In the rows, zero is written as 128.
Facts:
Λ 145 <- D,BL,I,G
Λ 48 <- T,H,N,AP,B,BK,BI,AS,AR,AI
Λ 532 <- Y,R,O,BO,BH,AY,V,C,S,E,AH,AO
Λ 620 <- AT,AK,F,BB,BN,AV,AQ,K,AB,AN
Λ 974 <- BS,Q,Z,BC,BR,BM
Λ 356 <- AD,P,A,AM,BF
Λ 304 <- AX,BA,AJ,W,AW
{D,B,AV,AW,G} Π AU
{T,P,Z,I,AO} Π AF
{Y,BA,E} Π AE
{H,N,W,AN} Π M
{AT,F,AX,AS,BR} Π BE
{BL,BN,AI} Π AC
{R} Π U
{BS,S} Π BQ
{AK,AM} Π AZ
{O,A,BF} Π BG
{BB} Π BP
{AP,C,K} Π X
{AD,BK,AJ,AR,BM} Π BD
{BO,BH} Π J
{Q,AY,BI,AB} Π AA
{V,AH} Π AG
{AQ} Π L
{BC} Π AL
{Y,Q,AQ} Δ 544
{H,AJ,S,AI,BC} Δ 342
{AT,AO} Δ 265
{BL,AX,B,V} Δ 647
{R,C} Δ 404
{BS,AD,AH} Δ 453
{AK,F,P,W} Δ 649
{N,Z,AW} Δ 934
{O,AP,BN,AY} Δ 84
{BB,BI,AS} Δ 298
{BH,BK} Δ 169
{BA,K,BF,BR} Δ 847
{AM,AR,G} Δ 873
{I,BM} Δ 242

Known rows:
BA: [138 133 105 105 123  87 104 166 117  91  99 193 116 141  97 135 123 132
 149 128 122]
M: [136 103 139 146 156 140 105 156 114 129  97 113  92 143 113 118 135 183
 158 150 122]
N: [124 134 128 181 111 114 100 138 133 101 181 134 124 132 154 117 103 111
 141 143 140]
BK: [110 126 118 135 105 103 102 125 120 119 147 135 134  89 113 114 144 149
 120  76 161]
T: [101 116 140 120 152  89 104 133 121 102 173 121 120 136 127 124  97 178
 125 143 128]
BN: [ 86 137 101 110  98 106 130 120 141  82 122 182 122 113 109 117 129  88
 158 127 134]
J: [137 109 163 129 159 130 108 154 121 125  99 114  95 140  99 114 134 187
 151 142 122]
AM: [102 144 116 148 112  98 129  85 138  94 119 158 110 133 130 103 124  78
 130 123 131]
D: [121 139 165  86 147 134  95 125 114 142 120 159  97 126 110  86  88 101
 148 164 127]
X: [137 104 165 128 153 121 108 153 124 119  83 111  93 138 103 117 140 189
 148 145 122]
BQ: [136 108 161 127 147 122 108 153 120 121  86 106  90 140 101 112 132 185
 155 140 120]
AU: [138 102 155 114 143 128  96 153 122 130 104 108  87 139 105  86 128 172
 154 142 119]
R: [112 134 144 142 148 123 119 124 158 114 118 131  95 103 105 133 111  48
 134 134 114]
AZ: [134 103 167 131 146 127 109 155 121 123  84 117  89 139 106 111 145 172
 147 143 121]
AE: [140 109 163 126 147 123 112 153 121 119  81 103  90 135 102 115 146 190
 151 149 125]
BB: [ 84 152 121 123  90 104 114 131 148  93 120 154 118 129 132 118 133  81
 155 143 136]
BS: [138 179 170 152 121  93 111 143 107 112 170 125 108 136 130  95 136  82
 131 129 120]
AP: [110 118 117 124 109 110 136 129 132  96 162 130 129 105 124 103 126 145
 137 109 146]
AF: [125  92 172 122 171 118 110 158 114 123  88 116  95 142 113 121 134 174
 140 141 112]
O: [104 132 114 118 139 134 141 125 152 119  99 133 100  92  93 130 127  66
 148 127 115]
W: [110 123  77 103 129 111 126 169 117 127  91 163 114 150 116 135 104 138
 194 129 139]
H: [111 129  58 150 119 113 129  65 113 129 132 124 131 126 155 118 135 132
 135  94 152]
BM: [113 137 134 134 156 110 132 164 132 130 103 181 115 124 129  82 107 124
  99 118 158]

Rows, some named above:
[ 97 148 134 124 128  92 109 114 130  99 157 158 106 132  89 115 110 134
 133 168 140] -> A
[107 131 106 121 144 130 119 110 137 128 117 126 103  77  83 153 152  62
 134 114 116] -> BH
[107 141 122 137 126  99 100 115 129  83 167 178 111 112  84 121 133 112
 130 157 129] -> BF
[109 123 114 126 107 114 140 130 128  97 155 130 130 107 127 106 126 142
 142 122 145] -> AP
[139 132 115 105 121  90 103 168 119  91 104 196 113 132  93 128 120 118
 148 127 124] -> BA
[ 81 139 113 132  76 109 128 128 147  78 101 187 104 113 145 109  88  90
 151 128 125] -> AT
[ 86 153  87 129 122 106  94 122 133 107 139 180 110 145 107 138 102 121
 165 167 138] -> AN
[107 115 170  97 178 135 130 139 125 124  66 172 120 115 137 117  96  86
 122 159 119] -> I
[ 88 143 148 111  94 108 107 108 134  97 173 199  99 152  95 151 110 121
 140 149 138] -> AB
[125 154 160 114 127 127 116 129 115 137  95 155 115 102 120 120 143  75
 144 159 129] -> BL
[115 128 152 115 109 139 148 163 117 132 185 154 112 118 121 122 144  93
 129 114 137] -> Q
[139 100 186 134 139 136 113 150 120 131 106 132  86 147 105 130 138 179
 149 135 126] -> AA
[129  96 171 130 167 119 106 155 116 117  95 107  98 140 112 124 135 176
 145 140 111] -> AF
[ 90 145 142 112  98 113 109 111 136  96 167 191 102 151  94 148 103 125
 138 151 142] -> AB
[115 129 150 114 105 132 150 165 117 133 181 167 113 118 121 118 145 103
 123 111 139] -> Q
[105 126 163 131  84 113 129 133 136 112 188 125 114 139 144 121 128 134
 128 120 148] -> BI
[110 140  86 124 155 119 136  58 139 133  61 122  93 104 111 146 145  58
 121  98 117] -> S
[118 141 145 155 124  97 122 110 137 101 117 133 123 127 144  87  97 126
 120  78 157] -> AR
[129  93 174 119 165 126 103 157 116 120  86 107  98 143 114 122 127 174
 142 136 114] -> AF
[ 78 146  97 102 102 106 125 112 132  97 128 166 110 127 101 122 118 136
 163 139 134] -> AK
[109 147 131 130 134 116 110 119 148 129 118 110  93  99 105 151 139  58
 128 135 118] -> V
[114 125  58 152 126 113 129  70 113 125 125 125 130 129 150 119 130 140
 135 101 146] -> H
[118 122  56 152 114 114 128  69 114 125 125 126 129 127 152 126 129 145
 131  94 148] -> H
[131 110 177 136 153 121 102 159 123 128  75 123  90 137 102 104 138 191
 147 124 140] -> BD
[131 151 126 137 125 107 109 157 100 110 160 197  98 108 117 106 104 146
 112 135 115] -> BR
[139 127 130 104  94  95  93 170 132 102 102 173 112 150 134  99 118  50
 149 121 117] -> AW
[104 137 138 139  83 101 123 144 132 104 156 129 109 115 158 102 101 166
 131 132 137] -> AS
[127 142  90 123 137 108 144  98 102 136 102 143 117 126 140 106 159 101
 105  82 132] -> BC
[102 180 179 172 121  76  87 114 128  96 139 132 103 131 115 112 124  75
 149 109 138] -> AD
[ 99 116 145 121 128 144 144 119 152 130 142 147  93 103  94 156 111  60
 141 114 121] -> AY
[109 128 101 122 132 126 116 107 136 130 110 127 102  80  86 147 148  62
 140 111 113] -> BH
[111 124  72 104 118 119 128 168 115 127  92 162 116 155 115 134 108 140
 189 124 134] -> W
[ 82 153 129 122  91 103 118 128 146  96 120 159 112 133 125 116 132  76
 152 144 138] -> BB
[103 180 168 167 112  75  87 110 129  98 138 130 103 128 112 107 126  79
 148 109 138] -> AD
[120 138 165 141 148 102 120 162 115 111 158 144 122 129 149 107 121  66
 100 135 112] -> Z

The same elements again, as new rows of numbers:
Known rows:
BA: [184 153 101 112  76 135  99 126 117 213 119  93 154 163 115 136 148 107
 123  80 127 164 192 123 110 153 195 119 147 121 137 100 174 140 138]
BG: [111 171 112 130 100 156 127 132  85 154 149 141 106 131 184  63 109 111
 123 127 110  39 151 173  95 109 165 109  91  90 115 135 111 163  91]
A: [186 179 141 166 132 170 126 143 134 127 142 137 132  99 122 102 102 111
 134 164 109 179 111 127 124 126 168  84 115 109 115 121 165 141 139]
W: [182 138 120 104  70 146 108 138 153 217 146  68 157 161 112 172 141 100
 123  91 137 189 171  88 134 169 183  94 154 126 121  90 140 148 131]
AW: [166 147 108  84  80 131 103 152 103 185 123  96 182 131  92 143 160 106
 120 100 103 160 184 107 130 173 181  59 163 113 115  88 149 131 163]
AV: [109 142 105  99 140  79 145 139  66 121 139 109 134  68 120 117 136  78
 171 159 127 152 105 127 125 118 140  74 135  93 157 102 153 131 188]
AJ: [191 148 123  98  62 119  93 113 124 194 105 100 203 136 109 137 167 134
 120 100 137 152 165 101 121 169 177  77 162 108 120  91 164 155 148]
AT: [128 122  93 118 163  73 156 132  49 127 156 110 131  99 114 142 145  75
 153 169 114 115 102 137  62 153 175 121 195 127 120 123 139 127 134]
Y: [121 157 102  81 159 135 122 148 104 137 113 123 135 110 150 136 130 125
  79  78 110 123 141  80 139 117 157 137 155 116 173 126 178 154 113]
M: [106 154 109 111  82 151 120 120  94 167 140 140  80 137 197  70 115 104
 111 132 124  82 131 147 111 125 170 100 116  93 114 128 111 133  79]
AC: [112 143 104  98  98 166 132 115  89 141 142 139  99 136 183  91 120 103
 110 114 124  76 120 176 102 113 157  96 107 104 125 136 128 141 122]
BE: [ 99 156 117 105 102 142 127 136  79 158 145 139  95 141 196  75 119  93
 121 123 113  49 157 169  82 121 183 102 120 122 120 132 132 131  96]
Z: [132 146 152  95 134 125  94 111 129 135 179 121 140 103  94 139 137 149
 106 137  99 193 164 102  40 185 126  80 156 112 143 144 168 129 152]
V: [120 148 108  87 161 136 113 174 114 119 108 122 143 107 140 172 126 117
  91  86 117 103 131  69 145 141 154  98 146 106 166 128 179 164 120]
AB: [103 113 116 123 116  87 132 142  78 118 151 102 115 103 123 126 140  79
 178 163 119 128 103 121 103 126 158 107 143  96 165 123 154 128 183]
AM: [165 169 140 145 159 176 100 151 112 108 139 154 120 123 117 127 126 104
 141 174 116 170  79 134 118 170 180  84 147 127 129 132 143  99 144]
AS: [131 108 139 114 149 139  97 139 145 172 101 137 185  51 126  86 100 149
 124 111 109  90 132 108 141 149 145 126 175 208  81 112 187 105 154]
P: [198 142 144 172 140 167 126 131 146 149 130 108 115 134 122 117 111 126
 142 160 104 224 115 120  61 149 138  86 140 134 113  91 163 140 136]
N: [120 110 124  95 130 141  83 150 184 175 132 122 164  68 102  96 110 128
 107 112 111 119 108  93 121 157 121 123 170 182  92 108 172 110 148]
AU: [109 150 104  94 120 156 130 133  66 154 123 139  99 124 184  61 116  97
 130 119 113  56 147 163 112 117 158  79 108  85 127 127 104 136 112]
U: [116 158 109 111  96 153 123 134  89 159 137 135  91 147 193  73 116 106
 116 121 115  47 151 163  94 121 168  98 110 100 119 133 130 128 101]
AL: [115 152 114 114 104 155 117 134  78 157 136 147  94 150 193  84 114 109
 118 123 110  52 140 162 100 119 167 101 109 102 128 136 123 130  99]
AO: [164 133 108  95 192 139 123 140  87 128 102 117 147 122 171 168 149 103
 108 146 113 117 170  79 104 141 136 139 180 126 164 113 170 162  74]

Rows, some named above:
[166 133 113  89 183 139 124 142  89 130 102 128 137 119 166 169 147  95
 111 145 121 126 155  81 110 145 131 149 186 129 168 112 157 168  67] -> AO
[180 173 151 132 134 185 131 149 106 150 141 162 116 135 117 103 124 103
 118 179 144 202 114 124 100 143 137  98 155 102 113 100 142 116 152] -> AD
[ 97 115 109  71 169 141  98 160 173 156 115 110 167  44 102  93 108 134
 127 108 108 108 118 101 137 168 134  85 146 158  97 115 181 101 159] -> B
[140 147 175  93 140 140 126 125  89 140 188 150 153  99 100 141 126 132
  97 136 161 190 147  97 116 191 134  90 138  84 157 141 135 114 140] -> BM
[141 161 115  92  89 129 105 157 135 182 149  93 182 128 114 162 149 102
 117 101 110 149 174 133 110 192 238  70 148 136 100  99 186 125 150] -> AX
[101 138 129  72 173 157  91 164 152 157 138 142 159  83 111  84 129 123
 138 145 143  68  96 101 158 179 131 128 155 167 121 113 158  84 152] -> AR
[136 102 132  93 124 127  76 107 182 185  95 112 178  68 111  90 105 162
 128  96 113 113 109  73 129 152 123 118 164 187  87  98 166 130 147] -> H
[174 144  95  81  84 124 104 153 108 189 123  97 190 117 106 143 153 109
 120 108 106 150 187 107 127 176 179  58 164 100 120  93 150 137 171] -> AW
[121 129 110 109 162  73 147 137  54 128 150 116 138  88 117 145 149  75
 148 172 110 121 114 139  70 143 172 124 192 118 125 122 153 123 143] -> AT
[ 96 136 106 144 110  83 133 126  91 144 139 105 135 108 141 140 131  84
 159 143 126 141 134 134  95 106 132 116 153  91 150 121 169 136 171] -> K
[116 110 125  86 138 145  85 148 187 169 133 122 159  69 100  95 106 131
 104 110 109 119 121  87 135 157 118 127 164 180  85 114 174 115 155] -> N
[ 87 117 115 119 174 172 111 161 176 170 121 105 175  87 124 122  90 136
 136  96 138 112 139 118 154 161 135 131 137 156  83 131 198 108 130] -> AP
[100 130 100 151 116  75 136 138  97 141 138 104 133 104 133 128 135  92
 166 136 134 145 143 135  97 107 134 106 156  97 135 119 174 131 173] -> K
[135 145 158  93 135 119 100 111 124 133 175 125 144 104 101 134 142 147
 110 139 101 196 169  92  43 193 124  73 155 121 147 139 161 135 145] -> Z
[163 133 109  94 191 133 122 140  95 131 108 124 142 117 155 163 146 102
 106 153 126 107 161  84 100 144 135 143 181 130 166 118 157 169  69] -> AO
[153 111 112  85 145 150  90 112 179 152  89 114 184  72 115  94 109 155
 132  78 112 121  95 113 116 146 110 106 166 194  86 111 177 138 174] -> AI
[102 125 179  81 146 133  99 109 112 121 185 143 142  97 107 138 123 126
 121 115 108 184 177  98  68 200 176  86 141  79 137 157 157 114 143] -> Q
[127 139 162  85 147 150 101 129 105 143 180 143 138 104  72 159 118 114
 127 118 135 198 161  97  62 175 129  99 159 111 141 151 134 118 130] -> BS
[122 133 112 147 119  68 137 130  63 120 128 120 137  84 110 126 141 121
 148 144 124 114 109 127 103 131 148 108 146 116 146 130 148 127 174] -> BB
[103 123 137 120 158 150 108 149 145 163 113 139 182  68 119  81 113 164
 124 130 154  73  95  99 174 189 131 128 129 169 122 118 182  93 159] -> BK
[149 131 154  91 121 110  87  80 111 141 151 127 168  98  95 148 130 161
 128  99 119 179 142  74  71 183 133  70 162 114 133 148 150 142 141] -> BC
[112 164 132  76 205 157 108 142  95 145  85 105 136 100 109  93 141  47
 153 192 109 123  61 152 168 177 153  78 105 107 155 130 112 169 160] -> G

